Below are the code and all the weights of a small trained network. Each question names an input and a class and asks about switching units off, where a switched-off unit gives its printed mean instead of its output.

import numpy as np


def w(rows, s, z=0):
    codes = np.array(rows[::2]) - 128.0
    scale = np.full(codes.shape[1], s)
    scale[-1] = z or s
    return codes * scale


def norm(h):
    return h / np.sqrt((h * h).mean(-1, keepdims=True) + 1e-5)


def f(y):
    return y / 2 * (1 + np.tanh(0.7978845608 * (y + 0.044715 * y**3)))


def log_softmax(a):
    a = a - a.max(-1, keepdims=True)
    return a - np.log(np.exp(a).sum(-1, keepdims=True))


def net(x, mask):
    res = np.array(x, float).reshape(1, 4) / 4 @ E
    u = 0
    for l in range(3):
        y = f(norm(res) @ A[l][:, :-1].T + A[l][:, -1])
        res = res + np.where(mask[u : u + 9], y, B[l][:, -1]) @ B[l][:, :-1]
        u += 9
    return log_softmax(norm(res)[-1] @ U[:, :-1].T + U[:, -1])


A, B = {}, {}
E = w([
[98,37,76,108,93,58,123,196],'x0',
[43,175,176,113,99,147,111,115],'x1',
[72,110,69,45,102,54,230,134],'x2',
[98,69,113,212,3,96,66,74],'x3',
],0.0066)
A[0] = w([
[93,81,85,170,160,91,164,79,121],'0.n1',
[1,164,133,140,125,187,153,113,93],'0.n2',
[151,82,12,63,150,142,188,140,94],'0.n3',
[114,128,51,154,174,97,111,134,34],'0.n4',
[192,108,227,196,184,142,70,141,128],'0.n5',
[105,106,118,128,90,52,143,57,53],'0.n6',
[61,84,84,144,124,2,124,120,44],'0.n7',
[205,208,70,153,175,132,85,116,2],'0.n8',
[73,85,89,135,116,104,86,67,158],'0.n9',
],0.0073,0.0031)
B[0] = w([
[122,201,77,144,37,129,153,190,170],'0.n1',
[114,54,201,66,110,153,150,152,207],'0.n2',
[137,107,89,134,180,2,129,179,243],'0.n3',
[108,166,138,130,160,113,109,120,121],'0.n4',
[131,129,97,185,103,142,20,119,252],'0.n5',
[147,190,143,191,36,170,152,104,190],'0.n6',
[168,201,109,137,152,141,180,68,239],'0.n7',
[144,160,180,78,117,192,173,78,155],'0.n8',
[47,149,151,125,108,157,192,108,214],'0.n9',
],0.007,0.0043)
A[1] = w([
[136,144,14,131,200,40,160,207,38],'1.n1',
[136,172,120,163,244,193,126,96,54],'1.n2',
[159,147,247,211,113,190,116,142,151],'1.n3',
[64,138,131,41,156,129,120,138,53],'1.n4',
[235,158,96,132,168,220,136,94,5],'1.n5',
[230,227,109,151,145,174,122,120,66],'1.n6',
[234,174,207,176,213,192,128,93,33],'1.n7',
[209,191,168,147,253,179,105,151,40],'1.n8',
[130,85,26,145,226,21,159,125,70],'1.n9',
],0.0065,0.0027)
B[1] = w([
[172,160,163,163,234,68,127,131,253],'1.n1',
[154,38,115,107,119,68,106,71,162],'1.n2',
[180,88,79,129,197,144,92,112,245],'1.n3',
[104,141,199,168,112,112,131,99,146],'1.n4',
[183,115,154,62,186,190,144,59,156],'1.n5',
[60,55,104,93,158,226,165,109,170],'1.n6',
[122,104,38,46,145,140,209,84,204],'1.n7',
[129,110,82,117,132,152,124,60,202],'1.n8',
[176,191,155,77,153,98,212,254,240],'1.n9',
],0.0088,0.0049)
A[2] = w([
[221,135,104,164,196,92,214,211,4],'2.n1',
[161,98,44,98,195,168,179,39,8],'2.n2',
[41,136,232,62,116,119,116,116,82],'2.n3',
[135,71,108,123,174,99,99,154,158],'2.n4',
[101,93,117,145,92,191,98,75,21],'2.n5',
[194,181,72,126,237,2,181,178,24],'2.n6',
[142,166,51,121,21,102,200,158,53],'2.n7',
[52,156,216,81,182,107,92,103,219],'2.n8',
[93,212,215,70,97,177,139,62,215],'2.n9',
],0.0084,0.0024)
B[2] = w([
[240,209,226,2,83,71,91,136,215],'2.n1',
[126,136,106,27,147,136,173,104,188],'2.n2',
[100,83,234,147,163,212,196,175,160],'2.n3',
[116,204,161,144,75,177,179,135,151],'2.n4',
[141,166,130,98,179,47,111,219,177],'2.n5',
[216,195,240,120,197,63,116,224,254],'2.n6',
[123,234,38,121,125,38,135,47,180],'2.n7',
[128,35,123,161,28,159,166,165,167],'2.n8',
[109,48,130,149,144,144,158,159,183],'2.n9',
],0.0084,0.0097)
U = w([
[57,71,194,119,97,171,188,165,138],'0',
[186,216,192,41,175,44,169,182,155],'1',
[132,110,100,167,102,139,7,137,4],'2',
[51,203,90,151,55,56,181,75,92],'3',
[164,92,94,32,203,177,120,70,217],'4',
],0.012,0.0028)

Each question gives the input, the list of numbers given to net, and the class t.
The units are the neurons (one row each of A and B). Each row of codes is followed by its name. A weight is (code - 128) times the scale printed after its matrix; where a second scale follows, it is the last column's (A, B and U).
mask holds one flag per neuron, layer by layer. A switched-off neuron (its flag False) gives its mean, the last column of its row in B, instead of its output. The means were averaged over made-up inputs and are rounded, as every weight is.
A unit's drop is (log p(t) with every unit on - log p(t) with that unit switched off) / (log p(t) with every unit on - log p(t) with every unit switched off).
most important unit: the unit with the biggest drop
k most important neurons: the k neurons with the biggest drops, biggest first
top k neurons in layer l: the k neurons of layer l with the biggest drops, biggest first
drop when u is switched off: that unit's drop, to one decimal
input [7,2,-6,-6], class 4: 2 most important neurons => 0.n3, 1.n9
input [-5,3,2,-2], class 0: most important unit => 0.n2
input [0,8,4,5], class 0: 2 most important neurons => 0.n2, 2.n3
input [-8,-1,-2,8], class 2: top 2 neurons in layer 0 => 0.n7, 0.n5
input [-8,5,2,-2], class 4: 2 most important neurons => 0.n9, 1.n7
input [-7,2,-5,7], class 2: top 2 neurons in layer 0 => 0.n5, 0.n7
input [1,-2,-8,3], class 2: top 2 neurons in layer 0 => 0.n5, 0.n7
input [-5,2,5,4], class 3: top 2 neurons in layer 2 => 2.n7, 2.n6
input [-1,0,-3,1], class 4: drop when 0.n8 is switched off => 0.1
input [-2,-7,-5,6], class 2: drop when 0.n7 is switched off => 0.5
input [-3,-1,-7,6], class 2: top 2 neurons in layer 0 => 0.n5, 0.n7
input [6,8,-3,6], class 0: drop when 0.n9 is switched off => 0.3
input [6,0,-7,7], class 2: drop when 1.n9 is switched off => 0.0
input [5,-4,2,7], class 3: most important unit => 0.n6
